Here is a tiny trained network, its code and every weight. The questions are about switching its units off for an input and a class, where a switched-off unit gives its printed mean instead of its output.

import numpy as np


def w(rows, s, z=0):
    codes = np.array(rows[::2]) - 128.0
    scale = np.full(codes.shape[1], s)
    scale[-1] = z or s
    return codes * scale


def norm(h):
    return h / np.sqrt((h * h).mean(-1, keepdims=True) + 1e-5)


def f(y):
    return y / 2 * (1 + np.tanh(0.7978845608 * (y + 0.044715 * y**3)))


def log_softmax(a):
    a = a - a.max(-1, keepdims=True)
    return a - np.log(np.exp(a).sum(-1, keepdims=True))


def net(x, mask):
    res = np.array(x, float).reshape(1, 3) / 4 @ E
    u = 0
    for l in range(2):
        y = f(norm(res) @ A[l][:, :-1].T + A[l][:, -1])
        res = res + np.where(mask[u : u + 5], y, B[l][:, -1]) @ B[l][:, :-1]
        u += 5
    return log_softmax(norm(res)[-1] @ U[:, :-1].T + U[:, -1])


A, B = {}, {}
E = w([
[75,31,136,67,169,173,91,235],'x0',
[81,127,184,174,150,106,97,123],'x1',
[108,198,130,113,151,2,99,194],'x2',
],0.0077)
A[0] = w([
[2,111,185,189,157,118,109,48,63],'0.n1',
[238,36,83,77,56,161,240,145,162],'0.n2',
[138,210,153,191,127,121,173,84,177],'0.n3',
[154,146,152,182,131,159,61,150,3],'0.n4',
[62,105,217,173,164,131,86,135,127],'0.n5',
],0.0072,0.0047)
B[0] = w([
[248,168,69,100,100,137,147,161,166],'0.n1',
[160,152,130,124,111,99,101,158,254],'0.n2',
[112,65,150,84,138,123,117,118,220],'0.n3',
[207,123,114,186,166,108,72,123,108],'0.n4',
[148,108,96,95,109,126,167,140,186],'0.n5',
],0.014,0.0065)
A[1] = w([
[153,161,148,148,104,84,183,70,168],'1.n1',
[103,195,164,113,137,68,161,153,83],'1.n2',
[145,87,134,171,80,153,77,126,123],'1.n3',
[168,144,144,201,105,247,112,112,2],'1.n4',
[120,161,108,186,160,127,132,18,106],'1.n5',
],0.012,0.001)
B[1] = w([
[76,109,121,179,138,215,92,248,225],'1.n1',
[152,136,104,130,141,141,137,55,253],'1.n2',
[73,201,160,83,188,66,183,127,179],'1.n3',
[104,155,57,168,188,33,72,73,197],'1.n4',
[120,110,198,85,180,140,149,195,156],'1.n5',
],0.011,0.0053)
U = w([
[28,48,217,98,176,227,93,226,158],'0',
[55,181,69,141,222,57,82,73,138],'1',
[232,136,56,161,94,171,85,185,188],'2',
[156,92,177,39,75,119,154,61,152],'3',
[96,112,178,251,83,193,193,69,8],'4',
[88,113,165,227,81,181,195,87,2],'5',
],0.011,0.0057)

Each question gives the input, the list of numbers given to net, and the class t.
The units are the neurons (one row each of A and B). Each row of codes is followed by its name. A weight is (code - 128) times the scale printed after its matrix; where a second scale follows, it is the last column's (A, B and U).
mask holds one flag per neuron, layer by layer. A switched-off neuron (its flag False) gives its mean, the last column of its row in B, instead of its output. The means were averaged over made-up inputs and are rounded, as every weight is.
A unit's drop is (log p(t) with every unit on - log p(t) with that unit switched off) / (log p(t) with every unit on - log p(t) with every unit switched off).
The circuit of an input: a set's keep is (log p(t) with only the set's units on - log p(t) with every unit switched off) / (log p(t) with every unit on - log p(t) with every unit switched off). Starting from all 10 units, units are removed one at a time, each time the one whose removal leaves the highest keep (on an exact tie, the one counted first), for as long as the keep stays at least 0.8.
units of the circuit, in order: the units of the circuit, biggest drop first
k most important neurons: the k neurons with the biggest drops, biggest first
top k neurons in layer l: the k neurons of layer l with the biggest drops, biggest first
input [-6,2,6], class 0: top 4 neurons in layer 1 -> [1.n1 1.n4 1.n5 1.n3]
input [-5,-5,-6], class 1: units of the circuit, in order -> [1.n4]
input [-5,7,6], class 2: top 4 neurons in layer 1 -> [1.n3 1.n1 1.n4 1.n2]
input [6,1,8], class 1: 2 most important neurons -> [1.n1 0.n3]
input [2,8,7], class 2: units of the circuit, in order -> [0.n1 1.n3]
input [-4,5,-5], class 1: top 4 neurons in layer 0 -> [0.n1 0.n2 0.n5 0.n4]
input [-3,8,-8], class 1: 2 most important neurons -> [1.n4 1.n3]
input [-8,7,8], class 0: units of the circuit, in order -> [1.n1 1.n5]
input [2,-1,-3], class 3: 2 most important neurons -> [0.n2 1.n1]
input [-1,3,3], class 3: units of the circuit, in order -> [0.n3 1.n1 1.n4]
input [-1,1,2], class 3: 2 most important neurons -> [1.n1 0.n3]
input [-8,-1,-8], class 0: units of the circuit, in order -> [1.n5 1.n1]
input [6,-7,-8], class 1: top 2 neurons in layer 0 -> [0.n3 0.n5]
input [-8,7,7], class 0: 2 most important neurons -> [1.n1 0.n2]
input [-3,3,0], class 3: units of the circuit, in order -> [0.n3]
input [-2,0,-1], class 3: 2 most important neurons -> [0.n3 1.n1]
input [4,6,1], class 2: top 2 neurons in layer 0 -> [0.n1 0.n3]
input [-6,6,3], class 0: 2 most important neurons -> [1.n1 0.n2]
input [-3,-2,1], class 3: 4 most important neurons -> [0.n3 1.n1 1.n5 1.n4]
input [-6,-4,-5], class 0: 2 most important neurons -> [1.n1 0.n1]
